Below are the code and all the weights of a small trained network. Each question names an input and a target symbol and asks about switching units off, where a switched-off unit gives its printed mean instead of its output.

import numpy as np


def w(rows, s, z=0):
    codes = np.array(rows[::2]) - 128.0
    scale = np.full(codes.shape[1], s)
    scale[-1] = z or s
    return codes * scale


def norm(h):
    return h / np.sqrt((h * h).mean(-1, keepdims=True) + 1e-5)


def f(y):
    return y / 2 * (1 + np.tanh(0.7978845608 * (y + 0.044715 * y**3)))


def softmax(a):
    e = np.exp(a - a.max(-1, keepdims=True))
    return e / e.sum(-1, keepdims=True)


def log_softmax(a):
    a = a - a.max(-1, keepdims=True)
    return a - np.log(np.exp(a).sum(-1, keepdims=True))


def net(x, mask):
    ids = ['ΠΣΦΩαβγεζημξτψ'.index(c) for c in x.split()]
    T = len(ids)
    res = E[ids] + P[:T]
    u = 0
    for l in range(3):
        r = norm(res)
        for j in range(3):
            rows = slice(2 * j, 2 * j + 2)
            q, k, v = (r @ M[l][rows].T for M in (Q, K, V))
            z = softmax(np.where(np.tri(T) > 0, q @ k.T / 2**0.5, -1e9)) @ v
            o = O[l][rows]
            res = res + np.where(mask[u + j], z, o[:, -1]) @ o[:, :-1]
        u += 3
        y = f(norm(res) @ A[l][:, :-1].T + A[l][:, -1])
        res = res + np.where(mask[u : u + 4], y, B[l][:, -1]) @ B[l][:, :-1]
        u += 4
    return log_softmax(norm(res)[-1] @ U[:, :-1].T + U[:, -1])


Q, K, V, O, A, B = {}, {}, {}, {}, {}, {}
E = w([
[103,200,133,139,150,143,136,194,146,174],'Π',
[121,84,120,131,114,126,62,111,121,93],'Σ',
[97,77,102,116,122,114,88,92,126,110],'Φ',
[101,143,142,180,95,95,153,85,162,127],'Ω',
[131,75,72,113,130,122,94,173,146,139],'α',
[122,91,77,124,123,132,78,105,89,109],'β',
[152,100,110,169,157,158,88,124,105,97],'γ',
[87,123,188,42,148,137,85,156,109,146],'ε',
[162,94,117,146,148,93,48,71,145,123],'ζ',
[78,178,190,126,249,121,29,102,174,149],'η',
[157,83,74,42,112,127,118,118,93,160],'μ',
[182,102,127,96,67,76,122,141,89,92],'ξ',
[190,154,93,88,99,139,130,130,167,90],'τ',
[131,152,134,170,154,170,161,93,201,161],'ψ',
],0.012)
P = w([
[65,148,123,2,170,54,138,183,178,17],'0',
[85,145,125,51,143,84,141,159,168,46],'1',
[95,139,121,100,123,104,141,134,150,77],'2',
[121,128,122,126,107,117,140,114,132,111],'3',
[142,112,126,157,91,124,148,90,118,137],'4',
[156,88,117,179,87,122,150,82,128,170],'5',
],0.0063)
Q[0] = w([
[134,216,180,109,167,173,127,182,85,179],'0.h0',
[206,122,204,4,153,129,135,254,94,201],'0.h0',
[151,72,70,163,57,138,131,110,175,141],'0.h1',
[170,115,117,120,145,114,95,51,96,119],'0.h1',
[109,184,190,118,216,213,104,195,50,125],'0.h2',
[80,109,242,100,104,193,200,208,121,126],'0.h2',
],0.0068)
K[0] = w([
[36,115,122,126,118,119,110,181,184,3],'0.h0',
[26,95,111,83,146,175,156,252,71,20],'0.h0',
[179,117,139,213,56,179,88,89,102,214],'0.h1',
[131,120,137,107,66,140,102,179,100,145],'0.h1',
[54,202,205,52,162,77,97,151,171,80],'0.h2',
[7,90,145,106,180,56,36,148,105,102],'0.h2',
],0.0058)
V[0] = w([
[64,103,131,163,93,123,105,195,57,102],'0.h0',
[186,135,128,108,164,76,77,141,143,164],'0.h0',
[190,150,180,132,120,71,131,57,127,118],'0.h1',
[86,92,159,181,126,190,103,134,199,143],'0.h1',
[143,148,138,132,79,49,121,161,35,136],'0.h2',
[255,137,108,115,148,156,216,132,91,68],'0.h2',
],0.0047)
O[0] = w([
[132,79,82,139,106,176,145,159,187,208,65],'0.h0',
[117,208,98,125,170,151,157,144,72,153,253],'0.h0',
[87,173,22,87,185,181,140,172,68,67,161],'0.h1',
[237,187,130,87,153,70,132,117,38,136,61],'0.h1',
[119,135,131,147,212,90,124,174,111,254,88],'0.h2',
[57,171,54,246,65,125,37,133,156,100,36],'0.h2',
],0.0049,0.0021)
A[0] = w([
[75,190,177,126,90,128,242,169,110,192,179],'0.n0',
[132,230,83,132,138,161,253,237,99,180,2],'0.n1',
[144,100,136,96,133,120,167,102,142,116,29],'0.n2',
[21,113,125,163,170,150,47,104,131,139,54],'0.n3',
],0.0048,0.0008)
B[0] = w([
[114,127,165,91,114,176,222,120,150,34,250],'0.n0',
[123,123,2,192,85,211,231,143,152,77,249],'0.n1',
[148,114,92,127,105,80,63,139,56,97,149],'0.n2',
[118,113,142,150,253,175,102,86,92,75,196],'0.n3',
],0.0055,0.0018)
Q[1] = w([
[111,118,140,73,111,152,81,114,134,147],'1.h0',
[156,187,169,79,104,139,157,156,134,150],'1.h0',
[95,129,231,133,200,151,117,178,130,170],'1.h1',
[135,188,173,117,122,183,176,161,146,120],'1.h1',
[114,147,40,153,148,139,73,109,112,31],'1.h2',
[187,2,61,142,114,103,79,68,106,94],'1.h2',
],0.0076)
K[1] = w([
[96,89,172,43,88,118,90,66,184,69],'1.h0',
[2,92,191,94,217,166,160,141,180,146],'1.h0',
[48,159,179,51,185,64,103,184,112,77],'1.h1',
[37,110,121,77,98,47,200,205,152,87],'1.h1',
[194,238,19,175,42,66,71,83,215,16],'1.h2',
[206,79,17,208,62,42,69,50,124,180],'1.h2',
],0.0043)
V[1] = w([
[113,89,150,134,56,63,94,140,50,130],'1.h0',
[122,114,124,202,38,101,164,138,65,98],'1.h0',
[134,154,254,193,153,166,131,102,161,177],'1.h1',
[206,126,194,185,162,13,110,143,128,147],'1.h1',
[179,152,96,100,31,204,130,187,42,116],'1.h2',
[29,78,183,161,132,136,178,106,32,66],'1.h2',
],0.004)
O[1] = w([
[65,128,139,108,159,155,138,101,39,124,128],'1.h0',
[121,168,132,33,192,191,118,157,63,171,58],'1.h0',
[162,126,90,61,165,141,123,71,195,36,4],'1.h1',
[101,117,113,142,130,214,126,100,124,153,100],'1.h1',
[44,100,150,67,102,109,71,73,250,150,72],'1.h2',
[203,3,110,111,156,160,162,182,119,140,130],'1.h2',
],0.005,0.004)
A[1] = w([
[122,187,175,126,232,100,217,27,184,93,249],'1.n0',
[192,1,64,165,141,120,59,113,134,116,111],'1.n1',
[135,206,62,235,169,135,126,114,181,93,148],'1.n2',
[192,196,110,83,10,71,231,192,105,209,202],'1.n3',
],0.0043,0.0012)
B[1] = w([
[81,33,78,212,162,168,65,252,113,165,245],'1.n0',
[85,223,173,153,63,220,110,235,55,107,251],'1.n1',
[47,80,138,14,57,71,151,151,99,107,219],'1.n2',
[186,110,138,127,189,253,41,150,191,93,247],'1.n3',
],0.0052,0.0026)
Q[2] = w([
[92,203,71,53,147,59,125,57,151,70],'2.h0',
[187,101,89,137,69,147,47,172,28,97],'2.h0',
[62,30,82,241,87,174,62,197,128,116],'2.h1',
[172,91,43,101,119,165,115,197,200,214],'2.h1',
[163,188,82,135,162,149,61,166,2,141],'2.h2',
[184,65,246,149,192,103,178,124,72,93],'2.h2',
],0.0067)
K[2] = w([
[118,120,53,147,136,57,152,174,183,48],'2.h0',
[144,120,161,147,158,141,134,2,135,131],'2.h0',
[129,137,136,127,117,204,125,23,101,181],'2.h1',
[110,93,190,188,129,172,211,93,121,126],'2.h1',
[165,135,140,129,154,188,95,96,123,228],'2.h2',
[189,8,199,181,167,124,175,91,135,143],'2.h2',
],0.0075)
V[2] = w([
[171,190,137,243,156,75,54,201,200,177],'2.h0',
[96,30,73,118,154,88,161,94,133,145],'2.h0',
[161,51,224,129,204,35,111,170,186,130],'2.h1',
[141,30,9,120,84,150,222,72,152,162],'2.h1',
[181,134,15,69,1,162,136,120,98,159],'2.h2',
[109,109,146,147,72,172,187,96,99,77],'2.h2',
],0.0044)
O[2] = w([
[160,82,51,100,111,93,143,145,37,141,140],'2.h0',
[194,175,234,140,100,154,150,133,105,79,108],'2.h0',
[125,156,112,254,127,164,124,79,49,136,170],'2.h1',
[170,82,137,174,71,67,50,247,42,51,4],'2.h1',
[110,148,156,229,199,99,218,157,143,16,64],'2.h2',
[113,197,107,66,170,71,127,157,132,128,118],'2.h2',
],0.0051,0.0042)
A[2] = w([
[133,197,135,62,115,128,94,98,80,136,160],'2.n0',
[124,178,34,177,110,161,149,102,92,109,142],'2.n1',
[180,145,101,70,97,119,104,43,126,2,3],'2.n2',
[118,79,199,132,111,97,129,224,168,186,84],'2.n3',
],0.006,0.0035)
B[2] = w([
[204,131,108,170,139,70,166,160,182,139,229],'2.n0',
[188,169,141,79,153,93,197,113,161,97,253],'2.n1',
[79,125,175,66,108,209,97,73,2,118,144],'2.n2',
[164,177,175,83,140,99,170,88,114,123,164],'2.n3',
],0.0081,0.0035)
U = w([
[131,114,67,88,164,204,175,207,192,61,109],'Π',
[153,187,191,187,86,183,111,142,126,153,141],'Σ',
[175,89,108,226,150,148,91,170,43,29,79],'Φ',
[104,129,223,164,94,43,140,148,103,89,141],'Ω',
[156,132,122,67,94,189,107,64,45,55,125],'α',
[62,147,115,201,109,14,117,165,197,164,5],'β',
[175,114,27,136,6,142,110,79,104,206,118],'γ',
[158,94,211,20,141,124,134,108,164,161,59],'ε',
[201,72,144,145,53,58,41,183,157,109,216],'ζ',
[94,96,90,152,219,194,63,96,150,174,251],'η',
[115,174,140,255,82,152,122,86,156,132,113],'μ',
[211,193,99,162,179,62,179,76,115,117,152],'ξ',
[51,164,61,103,63,87,82,46,184,65,216],'τ',
[49,142,101,120,116,100,185,187,20,202,37],'ψ',
],0.007,0.0015)

Each question gives the input, a string of symbols that net reads in full, and the target symbol t.
The units are the heads (2 rows each of Q, K, V and O) and the neurons (one row each of A and B). Each row of codes is followed by its name. A weight is (code - 128) times the scale printed after its matrix; where a second scale follows, it is the last column's (O, A, B and U).
mask holds one flag per unit, layer by layer, with each layer's heads first. A switched-off unit (its flag False) gives its mean, the last column of its rows in O or B, instead of its output. The means were averaged over made-up inputs and are rounded, as every weight is.
A unit's drop is (log p(t) with every unit on - log p(t) with that unit switched off) / (log p(t) with every unit on - log p(t) with every unit switched off).
The circuit of an input: a set's keep is (log p(t) with only the set's units on - log p(t) with every unit switched off) / (log p(t) with every unit on - log p(t) with every unit switched off). Starting from the 12 units with the biggest drops (on a tie, the unit counted first), units are removed one at a time, each time the one whose removal leaves the highest keep (on an exact tie, the one counted first), for as long as the keep stays at least 0.8.
units of the circuit, in order: the units of the circuit, biggest drop first
most important unit: the unit with the biggest drop
top k neurons: the k neurons with the biggest drops, biggest first
top k neurons in layer l: the k neurons of layer l with the biggest drops, biggest first
heads that matter: for each layer, one digit per head in row order, 1 if its drop is at least 0.15 and else 0, layers parted by /
input ζ τ η Φ γ, target γ: most important unit : 0.h1
input η ζ ζ Π ε β, target Σ: units of the circuit, in order : (1.n1, 2.h0, 1.n0)
input ψ ζ γ, target α: units of the circuit, in order : (0.h2, 2.n2)
input ξ η Σ η Ω, target ξ: units of the circuit, in order : (2.n1, 0.h1)
input Ω ζ ζ Φ μ ζ, target Φ: units of the circuit, in order : (2.h1, 1.h2, 2.h2)
input ζ Φ η μ η Π, target Π: top 3 neurons : (0.n1, 1.n3, 0.n0)
input μ ψ ξ, target α: units of the circuit, in order : (2.n2, 1.n3)
input ζ η Ω, target ξ: units of the circuit, in order : (2.n1, 1.h2)
input ε ξ α ξ, target γ: top 3 neurons : (1.n2, 0.n3, 1.n3)
input ζ ψ μ, target α: units of the circuit, in order : (1.n0, 2.n2, 0.h2)
input η Φ ψ ζ ζ, target α: units of the circuit, in order : (0.h2, 2.n2)
input η τ ζ ζ, target τ: units of the circuit, in order : (0.h2, 1.n2)
input β ε ζ ζ ζ Φ, target ξ: heads that matter : 000 / 000 / 000
input ψ ξ Ω, target ψ: most important unit : 1.n0
input μ ε ξ, target μ: heads that matter : 001 / 000 / 010
input ζ η ξ Ω, target ψ: units of the circuit, in order : (0.h2, 1.n0, 1.h0)
input μ τ Π Σ Φ β, target ψ: top 2 neurons in layer 1 : (1.n1, 1.n3)
input ζ β ξ, target ε: top 2 neurons : (2.n3, 1.n3)
input ζ Φ α, target Σ: heads that matter : 000 / 000 / 000
input β ε Π ζ, target ξ: most important unit : 1.h2
input Φ ζ ζ τ, target τ: units of the circuit, in order : (0.h2, 1.h2)
input α ζ η ζ, target γ: heads that matter : 000 / 000 / 001
input ζ ζ Σ ζ Σ, target ξ: heads that matter : 000 / 000 / 000
input Π α Π τ ξ, target β: units of the circuit, in order : (0.h2, 1.h2, 2.h2)
input ζ η Ω α ξ, target γ: top 2 neurons : (1.n3, 0.n3)
input ε Π Ω η Σ, target γ: top 2 neurons : (1.n1, 2.n0)
input ξ ε ζ τ α Ω, target γ: top 2 neurons in layer 2 : (2.n0, 2.n1)
input ζ Φ ε ζ μ, target Π: heads that matter : 000 / 000 / 011
input ψ ξ Π Ω, target ζ: heads that matter : 100 / 000 / 010
input β ζ α β ξ, target ε: most important unit : 2.h1
